[128 = 0]

[135 155 143 121 158 139  95 132  99 122 137 113 132 130 133 131 100 130
 152 118 127  81 167  84 126 112 118 164 206 134 127 156 141 123 121 133
 195 184 143 140 143 110 165  71  68 136 128 151  73 135 137 170 155 127
 152 140 135 171 117 132 131 124  90]
V <11>
[109  88  78 131  87 105 136 118 135 132 125 116 118 137 127 142 150 151
 108 135 122 176 107 111 141 171 140 129 129 170 132 143 118 119 131 137
 133  93 140 114 151 129 137 171 152 124 134 100 167 132 123  82 119 125
 108 122 115   4 111 114 130 113 161]
G <12>
[160 136 143 125 132 132 132 118 103 128 133 142 113 115 111 156  87 153
 129 120 130  91 128 124 121 128 126 156 137 143 112 149 130 143 130 128
 162 135 134 128 183 112 125 104  57 128 133 117  99 131 130 172 158 127
 132 132 125 171 116 129 126 122  97]
V <3>
[156 133 120 124 164 139 105 100 111 128 128 117 119 141 121 106 127 124
 143 122 122  74 139 131 110 148 128 160 211 141 129 152 128 122 136 134
 219 177 160 120 137 120 128 111  75 124 129 122 103 139 136 211 140 131
 107 138 125 106 129 133 127 102 103]
V <3>
[135 104 125 125  90 132 130 119 140 139 138 128 119 115 127 138 140 152
  93 128 119 165 107 126 143 150 133 132 137 141 128 134 128 156 130 129
 154 116 141 119 185 115 139 159 138 128 142 126 116 128 135 124 140 140
 146 127 124 104 117 117 133 112 133]
G <10>
[144 140 129 128 157 147 106 131 101 123 147 125 120 105 118 131 134 138
 151 119 122  97 140 132 118 139 123 164 164 136 129 128 119 145 124 131
 227 188 159 124 128 116 129 122  92 128 132 135  89 136 143 208 173 125
 122 125 129 175 108 121 132 123 109]
V <3>
[154 157 145 125 212 155 144 134 132 120 125 152 120 110 135  96 135 114
 152 136 133 104 120 133 107 127 122 142 120 121 113 103 128 125 128 126
 205 164 139 109   4 184 116 141 133 127 137 127 132 145 139 144 111 126
 127 118 127 212 160 141 123 104 129]
C <15>
[147 162 116 133  97 121  93 147  95 124 151 123 104 116 118 137 103 134
 146 106 118 133 179 131 121 118 120 157 194 142 147 154 143 125 126 128
 176 194 157 129 202 126 145  92  53 124 127 150  88 120 146 189 176 128
 154 136 125 158 110 118 129 136  86]
V <11>
[164 173 168 125 185 150 141 141 125 128 118 169 115 110 127 128 149 125
 143 131 131 136 150 140 101 107 117 126  87  86 125  94 138 126 129 132
 107 150 121 121  34 138 114 144 121 121 130 136 116 134 136 148 124 132
 129 133 129 252 152 129 126 139 128]
C <17>
[176 187 164 128 171 162 163 118 117 132 141 170  85  98 119 110  99 133
 145 125 131  97 148 147 105 119 119 138 139 100 121 102 140 118 129 125
 172 141 138 125  40 169 146 115  81 126 133 136 104 134 152 178 138 125
 131 130 121 217 165 150 130 132 105]
C <15>
[151 138 132 129 163 127 107 119 108 130 119 113 114 134 116 145 101 143
 125 115 124  60 143 133 131 137 121 152 168 149 126 149 140 155 140 129
 133 172 138 125 218 107 121 127  21 119 123 116 100 122 134 225 149 135
  98 146 124 183 107 134 120  87 101]
V <3>
[184 159 169 129 209 164 139 114 127 124 124 173 118 117 123  86 123 113
 142 128 126  85 142 137  92 134 128 144  87 118 123 117 113 133 124 125
 131 159 123 104  79 149 133 142 104 121 128 139 106 131 134 152 130 123
 111 122 129 252 147 146 134 128 122]
C <15>
[174 150 127 126 149 141  92 109  94 121 138 121 122 134 120 136 100 134
 144 119 128  75 168 124 101 124 121 173 209 156 139 192 144 103 130 133
 178 180 141 130 189  86 131  69  41 129 130 125  82 137 130 160 142 121
 139 142 129 158 109 128 124 114  79]
V <11>
[194 162 169 140 177 175 144 108 133 130 128 179 134  97 121  82 129 112
 149 134 130 115 174 140  87 124 127 130 130 100 123 119 133 116 118 112
 146 158 133 111  54 139 154 126 134 122 139 143  84 139 142 132 125 128
 135 125 131 252 155 131 132 126 133]
C <15>
[159 145 154 120 166 153 139 119 119 121 137 153 136 107 121 108 134 122
 150 138 134 130 128 133 119 114 130 138 139  94 122 108 121 134 123 130
 212 165 145 120  60 157 128 122 144 126 140 146 110 142 131 152 131 124
 149 120 127 252 139 125 127 127 119]
C <15>
[167 157 146 123 171 150 120 110  95 122 137 130 122 127 125 135  88 125
 156 118 125  75 141 126 110 107 129 168 176 144 126 165 135 127 131 128
 213 189 139 125 170 132 138  74  42 130 137 140  93 134 133 152 143 125
 143 129 138 202 118 132 129 110  86]
V <11>
[ 98 133 112 114 119 131 106 151 112 133 126 126 118 140 115 129 124 136
 122 117 106 162 121 117 126 159 131 137 162 161 121 142 128 139 121 124
 130 138 141 114 140 128 157 150 136 122 136 139 126 126 150  71 131 143
 121 131 130   4 112 128 135 142 115]
G <10>
[146 133 163 132 191 151 126 106 132 129 117 143 135 127 136 118 130 118
 125 135 135  74 114 135 127 128 130 106  70 111 115 114 122 151 126 129
  95 113 122 119 114 132 116 130 120 135 128 123 121 119 119 134 125 117
 112 119 128 252 135 140 126 125 123]
C <17>
[152 154 157 132 152 143 151 133 128 132 130 166 109 106 124 121 108 118
 123 127 148 118 132 141 118 129 119 129  98 110 117 124 124 153 127 122
 116 132 124 116 120 148 133 171  97 129 133 125 111 126 149 157 136 140
 133 111 118 239 151 128 131 124 127]
C <17>
[173 171 171 128 198 154 119 123 123 122 118 147 114 133 122 124  97 101
 120 118 135  62 141 142 123 128 125 126  90 115 121 138 125 152 134 128
  74 154 119 115 156 130 126 121  53 120 123 137 106 118 140 167 139 134
 114 136 129 252 139 145 127 128 102]
C <17>
[153 174 153 125 178 169 160 122 128 122 126 151 110 111 129 121 123 129
 135 134 136 125 133 137 110 115 126 133 136 108 121 107 142 129 129 128
 152 135 117 133  33 149 127 149 111 125 128 125 111 134 157 128 108 131
 133 125 127 172 146 131 122 115 131]
C <15>
